Below is a small trained network, with its code and all its weights. Each question gives an input and a target symbol and asks what happens when units are switched off, that is, made to give their printed mean instead of their output.

import numpy as np


def w(rows, s, z=0):
    codes = np.array(rows[::2]) - 128.0
    scale = np.full(codes.shape[1], s)
    scale[-1] = z or s
    return codes * scale


def f(y):
    return np.maximum(y, 0)


def softmax(a):
    e = np.exp(a - a.max(-1, keepdims=True))
    return e / e.sum(-1, keepdims=True)


def log_softmax(a):
    a = a - a.max(-1, keepdims=True)
    return a - np.log(np.exp(a).sum(-1, keepdims=True))


def net(x, mask):
    ids = ['αβγεημξσψ'.index(c) for c in x.split()]
    T = len(ids)
    res = E[ids] + P[:T]
    q, k, v = (res @ M[0].T for M in (Q, K, V))
    z = softmax(np.where(np.tri(T) > 0, q @ k.T / 2**0.5, -1e9)) @ v
    res = res + np.where(mask[0], z, O[0][:, -1]) @ O[0][:, :-1]
    y = f(res @ A[0][:, :-1].T + A[0][:, -1])
    res = res + np.where(mask[1:9], y, B[0][:, -1]) @ B[0][:, :-1]
    return log_softmax(res[-1] @ U[:, :-1].T + U[:, -1])


Q, K, V, O, A, B = {}, {}, {}, {}, {}, {}
E = w([
[143,200,206],'α',
[122,38,159],'β',
[11,14,41],'γ',
[114,61,10],'ε',
[190,79,32],'η',
[214,71,113],'μ',
[97,40,83],'ξ',
[109,46,96],'σ',
[11,1,152],'ψ',
],0.0087)
P = w([
[92,165,136],'0',
[86,84,66],'1',
[87,66,72],'2',
[58,52,45],'3',
[60,2,88],'4',
[110,24,23],'5',
],0.0073)
Q[0] = w([
[93,35,114],'H0',
[142,204,252],'H0',
],0.015)
K[0] = w([
[96,236,92],'H0',
[178,7,47],'H0',
],0.014)
V[0] = w([
[154,108,240],'H0',
[255,156,83],'H0',
],0.018)
O[0] = w([
[74,74,253,3],'H0',
[201,54,114,75],'H0',
],0.018,0.0052)
A[0] = w([
[74,203,149,39],'N0',
[96,221,150,240],'N1',
[114,10,124,77],'N2',
[98,206,84,78],'N3',
[130,147,79,91],'N4',
[134,45,91,147],'N5',
[110,211,95,157],'N6',
[96,158,195,253],'N7',
],0.011,0.0075)
B[0] = w([
[157,93,186,183],'N0',
[176,28,124,227],'N1',
[193,186,154,201],'N2',
[101,159,161,242],'N3',
[133,162,101,223],'N4',
[162,149,175,248],'N5',
[103,141,207,253],'N6',
[112,133,12,185],'N7',
],0.011,0.012)
U = w([
[106,10,1,169],'α',
[189,78,3,20],'β',
[108,182,198,30],'γ',
[111,212,78,149],'ε',
[99,133,105,203],'η',
[108,110,92,254],'μ',
[104,46,159,82],'ξ',
[126,99,100,103],'σ',
[204,89,182,123],'ψ',
],0.0065,0.0045)

Each question gives the input, a string of symbols that net reads in full, and the target symbol t.
The units are the heads (2 rows each of Q, K, V and O) and the neurons (one row each of A and B). Each row of codes is followed by its name. A weight is (code - 128) times the scale printed after its matrix; where a second scale follows, it is the last column's (O, A, B and U).
mask holds one flag per unit, heads first, then neurons. A switched-off unit (its flag False) gives its mean, the last column of its rows in O or B, instead of its output. The means were averaged over made-up inputs and are rounded, as every weight is.
A unit's drop is (log p(t) with every unit on - log p(t) with that unit switched off) / (log p(t) with every unit on - log p(t) with every unit switched off).
The circuit of an input: a set's keep is (log p(t) with only the set's units on - log p(t) with every unit switched off) / (log p(t) with every unit on - log p(t) with every unit switched off). Starting from all 9 units, units are removed one at a time, each time the one whose removal leaves the highest keep (on an exact tie, the one counted first), for as long as the keep stays at least 0.8.
units of the circuit, in order: the units of the circuit, biggest drop first
most important unit: the unit with the biggest drop
k most important neurons: the k neurons with the biggest drops, biggest first
drop when u is switched off: that unit's drop, to one decimal
input γ β η ψ μ, target γ: units of the circuit, in order : [H0; N6]
input μ ξ μ γ γ β, target ψ: 3 most important neurons : [N2; N5; N7]
input β ξ μ γ μ, target α: 4 most important neurons : [N7; N6; N5; N3]
input ψ α α, target ξ: 3 most important neurons : [N1; N0; N6]
input ψ η ξ, target ξ: 2 most important neurons : [N1; N0]
input η γ η σ, target β: most important neuron : [N6]
input μ η ε μ η, target ψ: 2 most important neurons : [N2; N5]
input ε ψ μ μ ψ, target ε: units of the circuit, in order : [H0; N1]
input ε μ σ, target ε: units of the circuit, in order : [H0; N1; N3]
input μ μ μ γ μ μ, target ψ: 3 most important neurons : [N2; N5; N7]
input μ μ ξ, target ψ: units of the circuit, in order : [H0; N2]
input μ ξ ε, target ψ: units of the circuit, in order : [H0; N2]
input η μ ψ η β, target β: 3 most important neurons : [N6; N3; N0]
input γ ξ σ μ, target γ: most important unit : H0
input μ η ψ, target ψ: 3 most important neurons : [N2; N5; N7]
input γ μ γ ξ, target γ: 2 most important neurons : [N6; N3]
input β ε μ ξ, target α: 3 most important neurons : [N7; N6; N5]
input μ μ ξ β ε, target ψ: drop when N4 is switched off : 0.0
input μ ε η μ α η, target α: drop when N2 is switched off : 0.2
input μ ε ε μ, target ψ: drop when N0 is switched off : -0.1
input η ε μ μ μ ε, target β: drop when H0 is switched off : 1.3
